Below are the code and all the weights of a small trained network. Each question names an input and a class and asks about switching units off, where a switched-off unit gives its printed mean instead of its output.

import numpy as np


def w(rows, s, z=0):
    codes = np.array(rows[::2]) - 128.0
    scale = np.full(codes.shape[1], s)
    scale[-1] = z or s
    return codes * scale


def f(y):
    return y / 2 * (1 + np.tanh(0.7978845608 * (y + 0.044715 * y**3)))


def log_softmax(a):
    a = a - a.max(-1, keepdims=True)
    return a - np.log(np.exp(a).sum(-1, keepdims=True))


def net(x, mask):
    res = np.array(x, float).reshape(1, 3) / 4 @ E
    y = f(res @ A[0][:, :-1].T + A[0][:, -1])
    res = res + np.where(mask, y, B[0][:, -1]) @ B[0][:, :-1]
    return log_softmax(res[-1] @ U[:, :-1].T + U[:, -1])


A, B = {}, {}
E = w([
[228,96,204,166],'x0',
[103,203,145,245],'x1',
[142,44,54,203],'x2',
],0.012)
A[0] = w([
[100,147,120,172,242],'N1',
[126,188,113,206,94],'N2',
[191,43,114,27,91],'N3',
[18,163,67,148,112],'N4',
[17,158,43,121,40],'N5',
[183,77,202,146,75],'N6',
[193,144,209,117,104],'N7',
[215,68,197,186,210],'N8',
[118,190,202,18,87],'N9',
[79,21,133,221,239],'N10',
[185,108,174,157,70],'N11',
[89,174,190,66,96],'N12',
[118,87,75,158,80],'N13',
[126,203,130,199,93],'N14',
[99,54,147,141,248],'N15',
[204,120,183,139,116],'N16',
[85,147,156,204,89],'N17',
[171,91,205,169,65],'N18',
[41,133,72,58,228],'N19',
[126,227,191,69,68],'N20',
[154,73,74,180,83],'N21',
[99,187,185,195,233],'N22',
[168,107,219,135,158],'N23',
[117,174,120,220,142],'N24',
[173,82,31,158,97],'N25',
[61,170,63,93,28],'N26',
[84,154,139,93,237],'N27',
[134,179,158,224,117],'N28',
[169,116,10,181,86],'N29',
[108,154,122,178,76],'N30',
[190,105,181,168,63],'N31',
[141,32,108,32,78],'N32',
[141,217,119,227,80],'N33',
[108,88,169,151,58],'N34',
[163,90,170,157,76],'N35',
[100,77,75,191,162],'N36',
[162,30,136,7,159],'N37',
[70,158,4,86,94],'N38',
[154,238,210,99,127],'N39',
[150,67,44,179,67],'N40',
[158,38,93,162,102],'N41',
[165,72,91,40,77],'N42',
],0.013)
B[0] = w([
[172,75,144,49,208],'N1',
[190,178,109,186,171],'N2',
[223,166,95,150,214],'N3',
[105,52,70,124,195],'N4',
[82,49,28,191,184],'N5',
[79,70,37,156,169],'N6',
[60,76,109,168,177],'N7',
[111,39,102,64,244],'N8',
[97,143,198,217,199],'N9',
[111,84,183,84,251],'N10',
[72,70,52,177,155],'N11',
[95,152,189,213,172],'N12',
[89,170,142,198,157],'N13',
[191,213,107,181,170],'N14',
[146,62,178,46,220],'N15',
[101,66,77,119,177],'N16',
[179,222,71,210,162],'N17',
[72,71,47,182,162],'N18',
[134,48,120,90,245],'N19',
[55,168,194,247,176],'N20',
[69,166,187,227,173],'N21',
[193,101,162,82,219],'N22',
[93,62,87,95,192],'N23',
[214,162,130,136,193],'N24',
[76,149,189,206,185],'N25',
[34,78,25,200,159],'N26',
[119,50,156,61,205],'N27',
[220,175,95,151,187],'N28',
[61,176,196,218,184],'N29',
[149,219,48,229,144],'N30',
[55,88,41,186,160],'N31',
[223,221,100,189,204],'N32',
[209,207,97,174,183],'N33',
[96,150,88,221,123],'N34',
[69,130,68,209,148],'N35',
[106,132,205,148,206],'N36',
[236,185,127,122,252],'N37',
[116,50,57,136,202],'N38',
[74,154,216,183,196],'N39',
[54,166,178,238,182],'N40',
[106,162,188,207,184],'N41',
[220,203,90,215,188],'N42',
],0.013,0.018)
U = w([
[232,170,91,185,105],'0',
[35,142,238,208,84],'1',
[55,69,7,159,47],'2',
[170,76,219,56,221],'3',
[29,247,17,73,2],'4',
[63,236,55,138,2],'5',
],0.02,0.016)

Each question gives the input, the list of numbers given to net, and the class t.
The units are the neurons (one row each of A and B). Each row of codes is followed by its name. A weight is (code - 128) times the scale printed after its matrix; where a second scale follows, it is the last column's (A, B and U).
mask holds one flag per neuron, in row order. A switched-off neuron (its flag False) gives its mean, the last column of its row in B, instead of its output. The means were averaged over made-up inputs and are rounded, as every weight is.
A unit's drop is (log p(t) with every unit on - log p(t) with that unit switched off) / (log p(t) with every unit on - log p(t) with every unit switched off).
The circuit of an input: a set's keep is (log p(t) with only the set's units on - log p(t) with every unit switched off) / (log p(t) with every unit on - log p(t) with every unit switched off). Starting from the 12 units with the biggest drops (on a tie, the unit counted first), units are removed one at a time, each time the one whose removal leaves the highest keep (on an exact tie, the one counted first), for as long as the keep stays at least 0.8.
circuit, biggest first: the units of the circuit, biggest drop first
k most important neurons: the k neurons with the biggest drops, biggest first
drop when u is switched off: that unit's drop, to one decimal
input [1,-2,-4], class 1: circuit, biggest first -> N9
input [-4,3,-1], class 2: 4 most important neurons -> N5, N37, N4, N15
input [4,3,3], class 2: 2 most important neurons -> N37, N8
input [-7,-7,3], class 0: 3 most important neurons -> N32, N37, N42
input [-6,5,6], class 1: 4 most important neurons -> N29, N36, N40, N8
input [8,-5,-8], class 1: 4 most important neurons -> N39, N9, N20, N12
input [5,5,6], class 1: 3 most important neurons -> N37, N10, N21
input [-6,5,-2], class 2: 3 most important neurons -> N5, N4, N37
input [7,-2,6], class 2: 2 most important neurons -> N8, N6
input [-1,6,-6], class 0: 2 most important neurons -> N33, N28
input [5,4,-1], class 2: drop when N37 is switched off -> 0.2
input [-8,-8,0], class 0: drop when N32 is switched off -> 3.5
input [2,-7,8], class 1: drop when N21 is switched off -> 0.8
input [7,-2,-8], class 1: circuit, biggest first -> N39
